The symbols move the units like this.
j834: $>j793, !>j974
j318: $>j537, !>j201
j41: $>j201, !>j537
j771: $>j529, !>j748
j159: $>j885, !>j44
j260: $>j164, !>j528
j466: $>j222, !>j269
j631: $>j737, !>j602
j712: $>j662, !>j103
j793: $>j748, !>j529
j263: $>j88, !>j792
j656: $>j920, !>j990
j201: $>j881, !>j318
j623: $>j269, !>j222
j599: $>j325, !>j456
j885: $>j103, !>j662
j456: $>j668, !>j599
j164: $>j318, !>j881
j602: $>j85, !>j631
j792: $>j803, !>j263
j657: $>j260, !>j472
j86: $>j602, !>j737
j881: $>j528, !>j164
j222: $>j771, !>j623
j737: $>j712, !>j86
j914: $>j263, !>j803
j269: $>j576, !>j466
j88: $>j599, !>j668
j866: $>j740, !>j597
j528: $>j472, !>j260
j44: $>j41, !>j159
j472: $>j656, !>j657
j85: $>j466, !>j576
j974: $>j241, !>j834
j597: $>j575, !>j866
j529: $>j974, !>j793
j990: $>j657, !>j656
j467: $>j834, !>j241
j241: $>j914, !>j467
j537: $>j159, !>j41
j920: $>j597, !>j740
j668: $>j792, !>j88
j575: $>j456, !>j325
j748: $>j623, !>j771
j803: $>j467, !>j914
j103: $>j86, !>j712
j740: $>j990, !>j920
j325: $>j866, !>j575
j662: $>j44, !>j885
j576: $>j631, !>j85

The rows follow the links: the fewer symbols apart two units are, the more alike their rows tend to be.

Each row, then its unit:
(135, 26, 15, -30, -168, -104, 97, 107, 43, 84, 215, 75, -76, 79, 266, -94, 82, 103, 11, -46, -312, -108, 16, 13, -161, 22, -256, 99, 45, -29, 128, -122, 80, 84, -31, -88, -21, -87, 158, 18, 9, 39, 235, -48, 101, 79, 59, -203, -173, -31, -3)
unit: j263
(93, 24, -248, -125, -45, -186, 3, -146, 71, -131, 65, 16, -97, 226, 261, 15, -160, 135, -92, 197, -144, 10, 51, -97, -20, -177, -182, -37, 101, -116, 118, -107, 48, 40, 146, -160, 17, 20, 58, 50, 113, -50, 78, -65, 26, 221, -36, 32, -148, -110, 21)
unit: j623
(-13, 78, 136, 122, -37, 54, 102, 99, 38, 76, -334, 146, 86, -153, -105, -213, 25, -13, 131, -55, 59, 76, 113, 123, 116, 204, 99, 4, 113, -57, 35, -38, 54, 47, -252, -94, -110, -142, 82, 3, -184, 125, -167, 78, 33, -151, 94, -37, -27, -127, -86)
unit: j597
(47, -35, 226, 107, -44, 156, 23, 225, 18, 238, 91, 102, 8, -85, -195, -78, 201, 29, 79, -209, 7, -78, -73, 85, 7, 222, 35, 205, -152, -3, -4, -60, 72, 9, -203, 17, -92, -81, 110, -87, -105, -67, 88, -144, -38, -63, -30, -251, 5, 16, -70)
unit: j529
(-5, -53, -147, 20, 167, -102, -65, -251, 82, -169, 0, -43, 7, 77, -206, 241, -138, -12, -57, 115, 151, 28, -37, -22, 66, -90, 112, -119, -26, -69, -97, 67, -64, -28, 104, -16, 34, 168, -90, -62, 177, -125, -169, -97, -148, 107, -191, 172, 110, -70, 2)
unit: j737
(13, 24, 185, 20, 14, 140, -23, 168, 165, 201, 161, 87, -73, -92, -79, -52, 150, 170, 60, -105, -69, -102, -83, 57, 74, 139, -27, 265, -156, -83, 41, -34, 152, 62, -166, 70, -7, -172, 94, -36, -87, -75, 130, -232, -95, -18, -47, -179, -87, -72, -89)
unit: j792
(76, -33, 205, 78, -98, 89, 43, 239, 15, 245, 181, 96, -13, -59, -56, -59, 187, 50, 49, -199, -93, -126, -115, 48, -49, 149, -40, 173, -155, -14, 49, -64, 68, 37, -148, 45, -42, -86, 119, -68, -71, -37, 168, -126, -26, -37, -5, -253, -51, 54, -55)
unit: j974
(46, -9, 119, -68, -19, 101, 1, 142, 132, 179, 277, 62, -88, -39, 0, -28, 155, 217, 31, -89, -155, -144, -102, 50, 13, 27, -108, 251, -171, -78, 41, -66, 151, 36, -67, 85, 32, -149, 105, -17, -43, -73, 197, -204, -52, 22, -42, -196, -124, 50, -10)
unit: j803
(-183, -57, -34, -100, 78, 62, -118, -30, -205, -31, 141, -223, -31, -41, 113, 120, 26, -135, -54, -9, 108, 22, -46, -112, -79, -148, -21, -105, -66, 174, -104, 185, -131, -101, 224, 206, 91, 106, -169, 29, 22, 7, 45, 177, 43, -71, 80, 120, 113, 243, 115)
unit: j537
(42, 12, -204, -18, 142, -131, -39, -258, 100, -214, -61, -31, 7, 136, -110, 179, -205, 43, -96, 210, 88, 58, 7, -30, 69, -115, 61, -114, 22, -107, -11, 14, -17, -6, 115, -145, 55, 161, -57, -12, 191, -98, -144, -108, -70, 194, -176, 195, 31, -127, -1)
unit: j631
(27, 30, -121, 3, 226, -105, -59, -263, 214, -145, 113, -37, -43, 68, -170, 227, -122, 138, 25, 192, 40, -10, 21, 41, 67, -127, 66, -31, -67, -164, -43, 64, 28, 5, 33, -7, 115, 85, -101, 28, 189, -118, -142, -148, -107, 140, -195, 183, -27, -135, -100)
unit: j990

Each walk starts at a row. The symbols on each line, taken left to right, move it on to the next unit.
Answer with the unit's row; about right is enough.
new walk
(19, 62, 193, 114, 12, 71, 67, 111, 133, 91, -254, 154, 63, -140, -190, -179, 58, 68, 139, -72, 51, 28, 70, 127, 133, 201, 143, 116, 25, -91, 25, -28, 106, 46, -257, -61, -87, -194, 71, -24, -178, 69, -163, -19, -37, -90, 19, -62, -48, -135, -111)
$ $ ! ! ! !	(34, 21, 162, 83, 32, 125, 32, 166, 170, 197, 69, 139, -34, -93, -199, -77, 119, 158, 135, -107, -16, -66, -36, 95, 130, 208, 61, 222, -141, -103, 6, -18, 117, 67, -244, 56, -22, -173, 93, -20, -108, -34, 11, -175, -89, -69, -54, -163, -60, -67, -104)
$ $ $ $ $	(71, -2, -114, -133, -76, -80, 21, 8, 25, 45, 254, -2, -155, 110, 301, -14, -46, 158, -67, 50, -251, -70, -48, -84, -54, -120, -242, 87, 22, -63, 148, -105, 99, 56, 94, -56, 25, -70, 114, 39, 35, 7, 238, -121, 60, 146, 17, -88, -169, -29, 51)
new walk
(-86, -38, -61, -37, 241, -12, -112, -163, 95, -122, 210, -140, -39, 33, -137, 287, -36, 42, -8, 85, 98, -15, -78, -43, 34, -170, 54, -11, -169, -15, -90, 164, -53, -44, 142, 134, 133, 150, -171, 9, 166, -127, -65, -64, -108, 23, -171, 177, 87, 56, 9)
$ $ $ ! $ !	(-179, -56, -50, -68, 146, 79, -119, -87, -114, -69, 201, -220, -59, -5, 26, 187, 14, -74, -48, -9, 115, -24, -92, -86, -45, -162, 0, -95, -113, 140, -119, 155, -108, -55, 199, 229, 121, 137, -194, -1, 68, -44, 41, 114, -5, -26, -52, 125, 136, 192, 95)
! ! ! $ !	(-137, -59, -31, -57, 224, 87, -107, -119, -18, -73, 229, -210, -51, -35, -62, 263, 23, -1, -28, 11, 101, -18, -79, -32, -49, -187, 29, -59, -125, 70, -121, 189, -87, -98, 167, 231, 130, 162, -161, 10, 141, -88, 12, -36, -72, 33, -115, 169, 136, 142, 40)
new walk
(52, 15, 73, -82, -59, 46, 13, 151, 105, 175, 329, 29, -131, 23, 142, -14, 105, 197, -4, -55, -200, -122, -90, -34, -18, -3, -191, 222, -141, -81, 94, -65, 113, 30, -37, 71, 18, -115, 86, -5, -30, -57, 264, -173, -30, 73, -37, -197, -148, 67, -20)
$ ! ! ! !	(59, -21, -8, -111, -102, -15, 17, 104, 90, 120, 306, 31, -145, 78, 242, -16, 59, 171, -50, 10, -226, -100, -61, -58, -61, -87, -217, 182, -74, -65, 95, -82, 116, 88, 41, 6, 16, -86, 126, 11, 3, -36, 279, -165, 16, 86, -24, -173, -175, 19, 27)
! $ ! $ ! $	(110, 1, 159, 42, -128, 49, 48, 237, -15, 193, 264, 60, -48, -8, 80, -83, 171, 47, 76, -172, -175, -126, -66, 10, -113, 119, -127, 170, -115, 1, 78, -102, 90, 43, -102, -20, -56, -105, 142, -39, -61, -15, 232, -98, 7, 31, 39, -241, -101, 26, -3)
new walk
(134, 55, -87, -55, -139, -188, 92, -7, 105, 6, 171, 95, -60, 124, 297, -95, -29, 102, -31, 49, -281, -87, 59, -13, -127, -40, -229, 26, 63, -79, 134, -137, 109, 109, -26, -126, -2, -62, 120, 42, 64, 61, 167, -91, 96, 138, 7, -93, -212, -88, 5)
$ $ $ $ !	(-32, 60, 109, 77, -113, 13, 95, 60, -57, 12, -391, 116, 107, -147, -34, -245, -14, -62, 110, -27, 49, 107, 134, 91, 69, 146, 97, -42, 186, 18, 7, -52, 19, 30, -178, -86, -97, -134, 72, 23, -151, 171, -149, 126, 87, -166, 168, -14, -19, -93, -46)
$ ! $ ! !	(91, 72, -176, 10, 143, -189, -14, -233, 237, -173, 23, 67, -32, 109, -60, 136, -162, 151, 14, 213, -6, -8, 82, 37, 44, -141, -3, -63, 0, -154, 37, 17, 61, 61, 15, -68, 89, 69, -34, 35, 195, -54, -134, -179, -82, 175, -167, 184, -74, -219, -66)
new walk
(-33, 9, -99, -7, 222, -69, -66, -247, 143, -126, 152, -101, -24, 45, -158, 264, -78, 72, -5, 138, 92, 18, -51, 27, 42, -104, 71, -34, -107, -67, -72, 118, 4, 7, 75, 85, 111, 115, -141, -24, 189, -162, -92, -121, -128, 93, -200, 199, 19, -32, -28)
$ $ ! $ $ $	(-45, 70, 90, 21, -132, -7, 74, 92, -98, 21, -350, 37, 116, -105, 67, -222, 25, -163, 74, -70, 52, 106, 147, 39, 9, 111, 85, -118, 211, 88, -5, -24, -46, 3, -102, -94, -75, -102, 22, 57, -146, 222, -144, 229, 158, -171, 202, -15, 6, -43, 17)
! ! ! $ !	(-36, 43, 40, -3, -126, 41, 22, 50, -201, -9, -272, -36, 103, -82, 90, -166, 18, -211, 58, -31, 48, 66, 92, 11, -69, 74, 14, -135, 193, 169, -26, 18, -85, -18, -40, -21, -67, -29, -17, 67, -140, 194, -78, 324, 188, -197, 221, 30, 32, 87, 37)
new walk
(-132, -93, 59, 3, 56, 115, -74, 2, -176, -17, 79, -193, 40, -39, -60, 175, 80, -199, -14, -96, 157, -21, -87, -28, -142, -42, 63, -122, -100, 215, -139, 161, -159, -80, 135, 173, 61, 189, -178, -8, 65, -11, 9, 153, 27, -74, 12, 97, 185, 237, 101)
$ ! $ ! $	(-125, -29, 87, 27, 19, 99, -82, 34, -235, 8, 68, -196, 55, -80, 29, 66, 90, -273, 1, -135, 90, -3, -36, -54, -148, -9, -10, -158, -27, 256, -111, 124, -177, -82, 127, 149, 41, 133, -153, -25, -1, 56, 57, 252, 86, -132, 86, 61, 168, 245, 112)
$ ! !	(-114, -5, 77, -6, -88, 87, -32, 68, -285, 19, -44, -126, 79, -104, 117, -33, 62, -254, 6, -113, 43, 28, 28, -40, -193, -23, -16, -154, 63, 251, -70, 55, -144, -64, 53, 93, -16, 54, -110, 27, -73, 132, 34, 289, 147, -132, 169, 38, 174, 223, 99)
new walk
(107, 26, 111, 0, -152, -10, 84, 155, 9, 156, 235, 57, -73, 38, 200, -101, 138, 65, 13, -98, -257, -130, -49, 24, -171, 56, -214, 141, -49, 1, 104, -117, 91, 46, -72, -54, -37, -106, 141, -12, -56, 10, 260, -76, 56, 44, 36, -218, -176, 10, -1)
! ! $ $ $ $	(110, 45, -165, -22, -3, -236, 57, -134, 187, -111, 8, 106, -39, 140, 191, 13, -139, 148, -27, 207, -192, -22, 100, 19, -27, -89, -126, -53, 105, -154, 91, -89, 102, 120, -4, -170, 47, -15, 93, 56, 143, 10, -22, -125, 47, 180, -44, 81, -206, -219, -44)
! $ ! ! !	(155, 45, -132, -58, -95, -210, 90, -108, 105, -72, 80, 72, -65, 166, 260, -19, -69, 115, -3, 147, -272, -40, 79, 7, -67, -77, -199, -12, 120, -135, 136, -109, 94, 127, -13, -169, 14, -62, 111, 40, 119, 56, 95, -87, 49, 186, -17, -35, -227, -178, -30)
